Below is a small trained network, with its code and all its weights. Each question gives an input and a class and asks what happens when units are switched off, that is, made to give their printed mean instead of their output.

import numpy as np


def w(rows, s, z=0):
    codes = np.array(rows[::2]) - 128.0
    scale = np.full(codes.shape[1], s)
    scale[-1] = z or s
    return codes * scale


def f(y):
    return np.maximum(y, 0)


def log_softmax(a):
    a = a - a.max(-1, keepdims=True)
    return a - np.log(np.exp(a).sum(-1, keepdims=True))


def net(x, mask):
    res = np.array(x, float).reshape(1, 6) / 4 @ E
    y = f(res @ A[0][:, :-1].T + A[0][:, -1])
    res = res + np.where(mask, y, B[0][:, -1]) @ B[0][:, :-1]
    return log_softmax(res[-1] @ U[:, :-1].T + U[:, -1])


A, B = {}, {}
E = w([
[128,125,131,129],'x0',
[93,213,219,156],'x1',
[130,129,128,129],'x2',
[66,145,134,3],'x3',
[245,153,208,61],'x4',
[130,129,126,126],'x5',
],0.0057)
A[0] = w([
[180,65,21,90,38],'N0',
[144,93,75,110,199],'N1',
[232,147,162,91,2],'N2',
[8,117,67,206,11],'N3',
[69,215,180,157,97],'N4',
[203,115,116,254,15],'N5',
[61,129,126,14,12],'N6',
],0.013,0.0082)
B[0] = w([
[105,94,242,166,195],'N0',
[147,200,111,180,253],'N1',
[176,117,178,46,182],'N2',
[186,137,174,32,224],'N3',
[132,118,175,203,234],'N4',
[1,129,121,77,209],'N5',
[20,92,111,85,190],'N6',
],0.031,0.0052)
U = w([
[178,127,170,70,58],'0',
[41,115,112,121,57],'1',
[137,150,123,163,232],'2',
[140,155,130,155,221],'3',
[123,132,197,206,9],'4',
[139,150,115,149,202],'5',
[188,112,1,194,72],'6',
],0.0094,0.013)

Each question gives the input, the list of numbers given to net, and the class t.
The units are the neurons (one row each of A and B). Each row of codes is followed by its name. A weight is (code - 128) times the scale printed after its matrix; where a second scale follows, it is the last column's (A, B and U).
mask holds one flag per neuron, in row order. A switched-off neuron (its flag False) gives its mean, the last column of its row in B, instead of its output. The means were averaged over made-up inputs and are rounded, as every weight is.
A unit's drop is (log p(t) with every unit on - log p(t) with that unit switched off) / (log p(t) with every unit on - log p(t) with every unit switched off).
The circuit of an input: a set's keep is (log p(t) with only the set's units on - log p(t) with every unit switched off) / (log p(t) with every unit on - log p(t) with every unit switched off). Starting from all 7 units, units are removed one at a time, each time the one whose removal leaves the highest keep (on an exact tie, the one counted first), for as long as the keep stays at least 0.8.
units of the circuit, in order: the units of the circuit, biggest drop first
k most important neurons: the k neurons with the biggest drops, biggest first
drop when u is switched off: that unit's drop, to one decimal
input [-7,3,-3,7,-2,-5], class 1: units of the circuit, in order => [N6]
input [-6,6,4,7,0,3], class 1: 2 most important neurons => [N6 N1]
input [4,-8,-1,-6,-5,-4], class 4: 4 most important neurons => [N0 N1 N6 N2]
input [-2,-8,-5,-6,1,-7], class 4: 3 most important neurons => [N0 N1 N6]
input [-6,8,-3,5,-4,-3], class 4: 2 most important neurons => [N4 N5]
input [3,-8,3,7,-4,-7], class 4: 3 most important neurons => [N0 N1 N5]
input [5,8,-3,-4,3,2], class 4: 2 most important neurons => [N4 N3]
input [-1,8,-2,-3,-5,-5], class 4: 2 most important neurons => [N4 N2]
input [-6,6,-4,-4,7,-7], class 0: 2 most important neurons => [N2 N1]
input [-4,7,6,6,-3,0], class 4: 3 most important neurons => [N4 N5 N3]
input [0,-1,-2,-8,-6,-2], class 1: 2 most important neurons => [N5 N2]
input [4,-2,-5,1,-6,-5], class 0: 2 most important neurons => [N3 N4]
input [-3,-8,-2,-4,2,4], class 4: drop when N0 is switched off => 1.3
input [-3,-3,2,-2,-5,-2], class 0: drop when N6 is switched off => 0.0
input [-1,-7,-7,0,-8,-3], class 0: drop when N3 is switched off => 1.7
